Below is a small trained network, with its code and all its weights. Each question gives an input and a target symbol and asks what happens when units are switched off, that is, made to give their printed mean instead of their output.

import numpy as np


def w(rows, s, z=0):
    codes = np.array(rows[::2]) - 128.0
    scale = np.full(codes.shape[1], s)
    scale[-1] = z or s
    return codes * scale


def f(y):
    return np.maximum(y, 0)


def softmax(a):
    e = np.exp(a - a.max(-1, keepdims=True))
    return e / e.sum(-1, keepdims=True)


def log_softmax(a):
    a = a - a.max(-1, keepdims=True)
    return a - np.log(np.exp(a).sum(-1, keepdims=True))


def net(x, mask):
    ids = ['Ξαδεζθλστφψω'.index(c) for c in x.split()]
    T = len(ids)
    res = E[ids] + P[:T]
    q, k, v = (res @ M[0].T for M in (Q, K, V))
    z = softmax(np.where(np.tri(T) > 0, q @ k.T / 2**0.5, -1e9)) @ v
    res = res + np.where(mask[0], z, O[0][:, -1]) @ O[0][:, :-1]
    y = f(res @ A[0][:, :-1].T + A[0][:, -1])
    res = res + np.where(mask[1:9], y, B[0][:, -1]) @ B[0][:, :-1]
    return log_softmax(res[-1] @ U[:, :-1].T + U[:, -1])


Q, K, V, O, A, B = {}, {}, {}, {}, {}, {}
E = w([
[150,153,84,138,79,123,104],'Ξ',
[214,31,197,154,97,170,101],'α',
[83,139,244,192,168,232,23],'δ',
[125,110,92,137,206,145,145],'ε',
[107,106,96,115,204,147,163],'ζ',
[126,155,154,105,87,146,128],'θ',
[148,139,171,54,222,61,170],'λ',
[148,107,44,211,205,153,83],'σ',
[75,153,128,137,78,80,158],'τ',
[131,146,105,145,71,95,123],'φ',
[111,112,101,115,207,157,146],'ψ',
[120,155,133,139,82,109,120],'ω',
],0.011)
P = w([
[111,106,106,52,141,211,119],'0',
[184,178,122,169,140,168,176],'1',
[155,169,142,132,146,154,182],'2',
[162,163,135,142,143,152,169],'3',
[41,18,82,83,143,92,1],'4',
[92,98,144,82,154,77,113],'5',
[146,101,114,134,141,81,85],'6',
[121,177,147,191,150,101,134],'7',
[143,126,139,140,144,86,109],'8',
],0.0096)
Q[0] = w([
[100,36,126,51,158,67,45],'H1',
[170,255,142,94,111,90,183],'H1',
],0.012)
K[0] = w([
[190,230,165,149,141,138,238],'H1',
[82,98,134,10,137,92,110],'H1',
],0.012)
V[0] = w([
[203,97,61,212,175,225,2],'H1',
[74,153,3,179,4,90,138],'H1',
],0.0059)
O[0] = w([
[132,2,177,142,190,157,241,75],'H1',
[181,159,91,26,51,143,215,8],'H1',
],0.0077,0.0014)
A[0] = w([
[124,92,123,172,204,169,104,39],'N1',
[120,134,115,109,191,188,124,103],'N2',
[83,166,97,213,30,87,91,152],'N3',
[127,17,136,158,162,178,177,75],'N4',
[126,131,83,119,166,121,165,254],'N5',
[159,63,152,101,35,122,173,188],'N6',
[80,140,99,174,129,166,85,113],'N7',
[139,182,119,76,1,139,105,75],'N8',
],0.0094,0.0042)
B[0] = w([
[169,197,58,41,153,86,150,200],'N1',
[168,139,82,42,134,146,146,170],'N2',
[191,169,168,82,115,246,134,254],'N3',
[141,210,213,169,34,71,47,228],'N4',
[157,63,79,81,244,98,141,241],'N5',
[205,4,179,69,123,132,215,185],'N6',
[191,176,165,66,167,174,141,173],'N7',
[38,152,100,129,16,1,121,207],'N8',
],0.0061,0.0053)
U = w([
[199,111,62,2,221,147,211,191],'Ξ',
[108,125,87,213,182,19,96,249],'α',
[109,141,129,228,139,2,67,76],'δ',
[94,109,131,178,130,147,143,143],'ε',
[107,120,114,150,121,164,142,120],'ζ',
[106,130,119,113,107,190,144,139],'θ',
[115,223,190,136,116,233,62,115],'λ',
[173,45,194,151,74,125,133,164],'σ',
[115,214,89,93,3,71,120,86],'τ',
[140,109,108,93,100,141,168,2],'φ',
[118,120,121,161,118,140,135,86],'ψ',
[130,118,121,115,97,159,151,67],'ω',
],0.0065,0.0027)

Each question gives the input, a string of symbols that net reads in full, and the target symbol t.
The units are the heads (2 rows each of Q, K, V and O) and the neurons (one row each of A and B). Each row of codes is followed by its name. A weight is (code - 128) times the scale printed after its matrix; where a second scale follows, it is the last column's (O, A, B and U).
mask holds one flag per unit, heads first, then neurons. A switched-off unit (its flag False) gives its mean, the last column of its rows in O or B, instead of its output. The means were averaged over made-up inputs and are rounded, as every weight is.
A unit's drop is (log p(t) with every unit on - log p(t) with that unit switched off) / (log p(t) with every unit on - log p(t) with every unit switched off).
The circuit of an input: a set's keep is (log p(t) with only the set's units on - log p(t) with every unit switched off) / (log p(t) with every unit on - log p(t) with every unit switched off). Starting from all 9 units, units are removed one at a time, each time the one whose removal leaves the highest keep (on an exact tie, the one counted first), for as long as the keep stays at least 0.8.
circuit, biggest first: the units of the circuit, biggest drop first
unit that matters most: the unit with the biggest drop
top k neurons: the k neurons with the biggest drops, biggest first
drop when u is switched off: that unit's drop, to one decimal
input λ θ λ τ τ θ, target λ: circuit, biggest first => (H1; N3; N5)
input τ α τ τ τ τ θ, target τ: top 2 neurons => (N8; N5)
input λ Ξ λ ζ τ τ, target λ: circuit, biggest first => (H1; N3; N8)
input α τ τ τ Ξ σ τ τ, target Ξ: circuit, biggest first => (H1; N6)
input τ λ τ τ θ, target λ: circuit, biggest first => (H1; N3; N7)
input σ ψ λ Ξ, target σ: circuit, biggest first => (H1; N4)
input σ Ξ σ τ, target σ: circuit, biggest first => (H1; N4; N6)
input Ξ τ δ λ φ τ θ σ, target Ξ: top 3 neurons => (N1; N5; N8)
input σ τ ζ λ τ τ λ, target α: circuit, biggest first => (H1; N3)
input σ τ τ σ Ξ δ τ θ, target Ξ: top 3 neurons => (N6; N4; N8)
input α τ ε λ ε τ σ, target Ξ: unit that matters most => N4
input θ λ τ ζ Ξ σ σ ω, target Ξ: drop when N6 is switched off => 0.2
input σ τ ζ φ ω, target τ: drop when N8 is switched off => 0.6
input τ σ λ α, target σ: drop when N3 is switched off => 0.0
